Here is a tiny trained network, its code and every weight. The questions are about switching its units off for an input and a class, where a switched-off unit gives its printed mean instead of its output.

import numpy as np


def w(rows, s, z=0):
    codes = np.array(rows[::2]) - 128.0
    scale = np.full(codes.shape[1], s)
    scale[-1] = z or s
    return codes * scale


def norm(h):
    return h / np.sqrt((h * h).mean(-1, keepdims=True) + 1e-5)


def f(y):
    return y / 2 * (1 + np.tanh(0.7978845608 * (y + 0.044715 * y**3)))


def log_softmax(a):
    a = a - a.max(-1, keepdims=True)
    return a - np.log(np.exp(a).sum(-1, keepdims=True))


def net(x, mask):
    res = np.array(x, float).reshape(1, 5) / 4 @ E
    u = 0
    for l in range(3):
        y = f(norm(res) @ A[l][:, :-1].T + A[l][:, -1])
        res = res + np.where(mask[u : u + 6], y, B[l][:, -1]) @ B[l][:, :-1]
        u += 6
    return log_softmax(norm(res)[-1] @ U[:, :-1].T + U[:, -1])


A, B = {}, {}
E = w([
[71,135,195,123,74,74,168,92,41,158],'x0',
[179,157,90,59,3,186,107,132,93,133],'x1',
[144,123,103,49,160,106,199,148,141,216],'x2',
[136,109,55,179,112,67,149,206,77,119],'x3',
[18,96,47,119,139,192,115,117,108,146],'x4',
],0.0013)
A[0] = w([
[79,131,155,206,231,83,140,109,152,158,61],'0.n0',
[60,88,199,101,72,52,147,72,47,149,46],'0.n1',
[135,100,26,178,104,44,170,218,70,86,68],'0.n2',
[135,134,169,95,142,181,129,18,176,127,31],'0.n3',
[2,105,51,105,143,199,129,130,108,123,72],'0.n4',
[116,143,187,67,152,179,148,7,172,107,4],'0.n5',
],0.0028,0.0013)
B[0] = w([
[98,83,137,47,44,154,188,167,133,48,207],'0.n0',
[145,220,95,166,191,223,177,140,125,123,176],'0.n1',
[69,133,219,116,140,170,52,177,143,194,249],'0.n2',
[84,129,108,145,129,102,89,214,131,150,139],'0.n3',
[194,88,160,177,78,111,139,67,181,182,219],'0.n4',
[81,119,167,152,114,128,67,253,95,197,146],'0.n5',
],0.0034,0.0013)
A[1] = w([
[78,143,144,231,57,157,63,104,119,5,80],'1.n0',
[125,134,75,13,150,92,248,171,154,244,79],'1.n1',
[141,168,86,44,25,170,97,129,94,132,4],'1.n2',
[93,161,126,209,87,143,92,124,111,66,69],'1.n3',
[187,190,68,77,11,178,77,122,68,159,51],'1.n4',
[132,164,83,153,152,131,143,149,165,124,136],'1.n5',
],0.0024,0.0014)
B[1] = w([
[182,116,103,9,154,65,102,101,85,154,216],'1.n0',
[172,119,137,94,133,95,1,68,60,35,249],'1.n1',
[96,59,182,142,176,106,145,185,144,49,133],'1.n2',
[170,120,125,23,193,104,132,123,111,166,137],'1.n3',
[60,76,187,132,164,121,201,149,160,53,218],'1.n4',
[111,149,126,117,100,164,138,112,84,114,135],'1.n5',
],0.0031,0.0012)
A[2] = w([
[226,207,201,148,112,54,146,170,172,108,47],'2.n0',
[141,160,154,57,126,127,71,59,94,119,53],'2.n1',
[30,68,159,125,219,58,194,144,173,70,73],'2.n2',
[96,105,104,189,126,77,75,255,52,185,5],'2.n3',
[186,123,54,122,150,173,65,166,236,96,101],'2.n4',
[164,141,68,165,182,144,130,164,189,106,68],'2.n5',
],0.0028,0.0016)
B[2] = w([
[14,22,30,154,93,223,117,49,154,204,200],'2.n0',
[133,103,93,136,193,73,70,156,122,115,149],'2.n1',
[198,112,140,80,2,206,111,164,93,49,176],'2.n2',
[68,145,212,65,161,170,72,129,193,164,124],'2.n3',
[84,192,193,149,132,99,200,119,39,149,249],'2.n4',
[73,168,163,96,105,153,157,83,25,154,119],'2.n5',
],0.0032,0.0015)
U = w([
[137,72,163,85,53,162,176,174,136,1,168],'0',
[61,131,197,112,146,150,47,208,158,212,161],'1',
[198,116,88,80,187,49,53,70,82,97,157],'2',
[109,60,64,189,84,164,158,36,177,211,154],'3',
[111,240,148,153,164,154,227,110,51,145,145],'4',
[169,170,118,157,116,91,151,166,203,133,98],'5',
[151,159,71,165,139,94,164,179,223,111,2],'6',
[163,155,82,164,140,98,161,182,219,115,3],'7',
],0.0082,0.0044)

Each question gives the input, the list of numbers given to net, and the class t.
The units are the neurons (one row each of A and B). Each row of codes is followed by its name. A weight is (code - 128) times the scale printed after its matrix; where a second scale follows, it is the last column's (A, B and U).
mask holds one flag per neuron, layer by layer. A switched-off neuron (its flag False) gives its mean, the last column of its row in B, instead of its output. The means were averaged over made-up inputs and are rounded, as every weight is.
A unit's drop is (log p(t) with every unit on - log p(t) with that unit switched off) / (log p(t) with every unit on - log p(t) with every unit switched off).
The circuit of an input: a set's keep is (log p(t) with only the set's units on - log p(t) with every unit switched off) / (log p(t) with every unit on - log p(t) with every unit switched off). Starting from the 12 units with the biggest drops (on a tie, the unit counted first), units are removed one at a time, each time the one whose removal leaves the highest keep (on an exact tie, the one counted first), for as long as the keep stays at least 0.8.
circuit, biggest first: the units of the circuit, biggest drop first
k most important neurons: the k neurons with the biggest drops, biggest first
top k neurons in layer l: the k neurons of layer l with the biggest drops, biggest first
input [-8,3,2,-5,0], class 4: circuit, biggest first : (2.n4)
input [-7,4,-8,3,-8], class 2: circuit, biggest first : (1.n0, 1.n3, 2.n2)
input [-7,1,-3,1,5], class 4: 2 most important neurons : (2.n4, 2.n0)
input [1,-5,-3,3,-7], class 3: 2 most important neurons : (2.n0, 1.n4)
input [-3,-8,-5,5,-6], class 0: 3 most important neurons : (0.n0, 2.n2, 0.n4)
input [-8,-7,2,2,-2], class 4: circuit, biggest first : (2.n4, 2.n5)
input [-5,-7,-3,8,1], class 1: 2 most important neurons : (0.n2, 2.n3)
input [-8,-3,5,6,-2], class 4: 2 most important neurons : (2.n4, 0.n5)
input [3,-6,-4,1,3], class 0: 2 most important neurons : (0.n0, 1.n1)
input [5,-5,4,3,2], class 0: top 3 neurons in layer 2 : (2.n4, 2.n2, 2.n5)
input [3,-7,1,5,-8], class 3: top 2 neurons in layer 2 : (2.n0, 2.n4)
input [4,8,6,3,3], class 0: circuit, biggest first : (1.n4, 1.n2)
input [0,-5,1,6,-4], class 1: 3 most important neurons : (0.n2, 1.n4, 2.n3)
input [-6,3,2,3,-8], class 3: circuit, biggest first : (2.n0)
input [-6,8,8,-4,7], class 0: circuit, biggest first : (1.n4, 1.n2)
input [-5,-6,1,-4,-3], class 0: 3 most important neurons : (0.n0, 2.n2, 0.n1)
input [7,1,-3,3,5], class 4: 2 most important neurons : (0.n1, 2.n0)
input [7,3,-1,8,2], class 1: 3 most important neurons : (0.n2, 2.n3, 2.n4)
input [8,4,-8,-6,1], class 2: circuit, biggest first : (1.n0, 2.n1)
input [0,-4,-7,-6,-5], class 2: top 2 neurons in layer 2 : (2.n1, 2.n3)
input [-4,0,3,6,3], class 1: circuit, biggest first : (0.n2)
input [4,-2,1,-8,-6], class 1: 2 most important neurons : (0.n5, 0.n3)
input [6,-6,-5,3,0], class 0: 4 most important neurons : (0.n0, 2.n2, 1.n1, 2.n4)
input [-3,-7,0,6,3], class 0: 3 most important neurons : (0.n0, 2.n2, 0.n5)
input [-6,-5,6,-3,-2], class 2: top 2 neurons in layer 1 : (1.n1, 1.n4)
input [-4,6,-8,3,7], class 2: top 2 neurons in layer 1 : (1.n0, 1.n3)
